Below is a small trained network, with its code and all its weights. Each question gives an input and a class and asks what happens when units are switched off, that is, made to give their printed mean instead of their output.

import numpy as np


def w(rows, s, z=0):
    codes = np.array(rows[::2]) - 128.0
    scale = np.full(codes.shape[1], s)
    scale[-1] = z or s
    return codes * scale


def norm(h):
    return h / np.sqrt((h * h).mean(-1, keepdims=True) + 1e-5)


def f(y):
    return y / 2 * (1 + np.tanh(0.7978845608 * (y + 0.044715 * y**3)))


def log_softmax(a):
    a = a - a.max(-1, keepdims=True)
    return a - np.log(np.exp(a).sum(-1, keepdims=True))


def net(x, mask):
    res = np.array(x, float).reshape(1, 6) / 4 @ E
    u = 0
    for l in range(2):
        y = f(norm(res) @ A[l][:, :-1].T + A[l][:, -1])
        res = res + np.where(mask[u : u + 5], y, B[l][:, -1]) @ B[l][:, :-1]
        u += 5
    return log_softmax(norm(res)[-1] @ U[:, :-1].T + U[:, -1])


A, B = {}, {}
E = w([
[169,54,160,110,148,53,53,149,158,130,119,118],'x0',
[79,114,177,167,140,147,93,56,160,69,130,69],'x1',
[138,73,131,172,38,112,177,66,168,152,176,160],'x2',
[101,110,76,90,104,81,168,107,171,88,49,138],'x3',
[117,111,175,192,180,94,204,143,111,203,85,88],'x4',
[7,61,58,239,143,160,19,158,114,185,101,254],'x5',
],0.0071)
A[0] = w([
[34,146,103,160,171,93,105,46,152,103,209,3,8],'0.n0',
[64,214,71,143,81,227,188,107,97,145,125,92,67],'0.n1',
[115,199,167,132,149,143,108,243,33,32,10,86,4],'0.n2',
[62,105,99,64,88,68,189,151,206,66,22,89,57],'0.n3',
[82,126,218,161,184,62,199,125,103,193,76,128,130],'0.n4',
],0.0058,0.0041)
B[0] = w([
[42,220,228,78,50,55,114,206,200,154,168,154,175],'0.n0',
[211,15,164,166,110,40,84,199,109,161,57,57,240],'0.n1',
[157,98,46,76,152,158,57,52,216,199,196,61,196],'0.n2',
[95,125,111,77,80,81,135,81,25,176,114,174,227],'0.n3',
[134,130,80,123,119,200,159,171,129,2,171,151,252],'0.n4',
],0.0099,0.0033)
A[1] = w([
[159,170,202,129,148,181,122,112,3,128,248,133,86],'1.n0',
[217,225,59,109,117,84,188,229,168,230,168,190,82],'1.n1',
[152,57,138,152,50,143,219,53,194,185,202,155,73],'1.n2',
[155,128,215,171,169,118,75,113,92,202,219,117,79],'1.n3',
[222,96,144,108,78,111,56,113,109,46,143,142,254],'1.n4',
],0.0065,0.0045)
B[1] = w([
[136,117,84,53,50,50,212,13,75,121,112,156,166],'1.n0',
[59,146,221,152,104,104,83,99,220,88,142,125,167],'1.n1',
[142,167,81,56,254,175,14,127,115,180,155,64,176],'1.n2',
[102,76,36,84,60,65,121,98,127,131,42,186,168],'1.n3',
[156,144,150,218,166,178,227,184,100,119,118,98,254],'1.n4',
],0.011,0.0067)
U = w([
[169,134,54,35,221,181,36,98,160,199,204,72,39],'0',
[95,98,71,53,74,54,170,52,51,139,95,198,18],'1',
[202,52,198,199,140,93,118,212,110,157,75,71,65],'2',
[117,171,148,145,165,174,164,113,122,131,136,172,254],'3',
[97,180,80,151,149,244,208,180,126,35,203,160,65],'4',
[29,199,247,110,74,89,77,157,227,134,178,144,40],'5',
],0.013,0.0084)

Each question gives the input, the list of numbers given to net, and the class t.
The units are the neurons (one row each of A and B). Each row of codes is followed by its name. A weight is (code - 128) times the scale printed after its matrix; where a second scale follows, it is the last column's (A, B and U).
mask holds one flag per neuron, layer by layer. A switched-off neuron (its flag False) gives its mean, the last column of its row in B, instead of its output. The means were averaged over made-up inputs and are rounded, as every weight is.
A unit's drop is (log p(t) with every unit on - log p(t) with that unit switched off) / (log p(t) with every unit on - log p(t) with every unit switched off).
The circuit of an input: a set's keep is (log p(t) with only the set's units on - log p(t) with every unit switched off) / (log p(t) with every unit on - log p(t) with every unit switched off). Starting from all 10 units, units are removed one at a time, each time the one whose removal leaves the highest keep (on an exact tie, the one counted first), for as long as the keep stays at least 0.8.
units of the circuit, in order: the units of the circuit, biggest drop first
most important unit: the unit with the biggest drop
top k neurons: the k neurons with the biggest drops, biggest first
top k neurons in layer l: the k neurons of layer l with the biggest drops, biggest first
input [-1,7,6,4,-5,-2], class 5: units of the circuit, in order : (0.n0)
input [6,-5,7,0,1,-3], class 0: top 2 neurons : (1.n2; 0.n1)
input [3,-6,0,1,2,-8], class 3: top 2 neurons in layer 0 : (0.n1; 0.n0)
input [3,-7,-3,2,-6,2], class 5: top 3 neurons : (1.n1; 0.n4; 0.n1)
input [-8,-5,7,7,-6,-3], class 2: top 2 neurons in layer 0 : (0.n1; 0.n2)
input [7,-3,2,5,-6,-3], class 2: top 2 neurons in layer 1 : (1.n4; 1.n0)
input [-8,-1,3,2,-8,4], class 2: top 2 neurons : (0.n1; 0.n4)
input [-4,-6,2,5,-4,-5], class 5: top 3 neurons in layer 1 : (1.n1; 1.n0; 1.n3)
input [-7,-2,5,-5,-5,-5], class 2: top 2 neurons in layer 0 : (0.n1; 0.n4)
input [8,-4,-1,-7,-8,7], class 2: top 2 neurons : (0.n4; 1.n4)
input [8,7,-5,8,4,2], class 1: top 2 neurons : (0.n3; 0.n1)
input [1,8,-7,7,-1,-3], class 5: top 3 neurons in layer 1 : (1.n2; 1.n0; 1.n3)
input [-6,8,-7,-4,5,2], class 5: top 2 neurons : (0.n0; 1.n2)
input [4,1,0,-2,7,4], class 4: most important unit : 0.n4
input [5,-6,2,6,1,8], class 3: top 3 neurons in layer 0 : (0.n1; 0.n3; 0.n0)
input [6,0,0,2,5,-7], class 3: top 3 neurons : (0.n1; 0.n4; 0.n3)
input [-2,7,-2,4,2,5], class 5: top 2 neurons : (0.n0; 1.n4)
input [5,-1,6,2,-5,1], class 0: top 3 neurons : (1.n2; 0.n1; 0.n4)
input [-8,1,3,5,6,-6], class 2: top 2 neurons in layer 1 : (1.n0; 1.n3)
input [-4,2,-8,-2,0,3], class 0: units of the circuit, in order : (0.n2)
input [1,-6,8,5,7,4], class 0: top 2 neurons : (1.n2; 1.n4)
input [-3,7,7,-6,2,6], class 0: top 2 neurons in layer 1 : (1.n2; 1.n4)
input [6,0,7,-3,-4,-4], class 0: top 2 neurons in layer 0 : (0.n1; 0.n4)
input [-7,-2,1,-3,7,3], class 2: top 2 neurons : (0.n1; 1.n4)
input [-8,0,-6,4,1,-6], class 2: top 2 neurons : (0.n1; 1.n2)
input [4,-4,1,-7,-1,7], class 1: top 2 neurons : (1.n3; 0.n1)
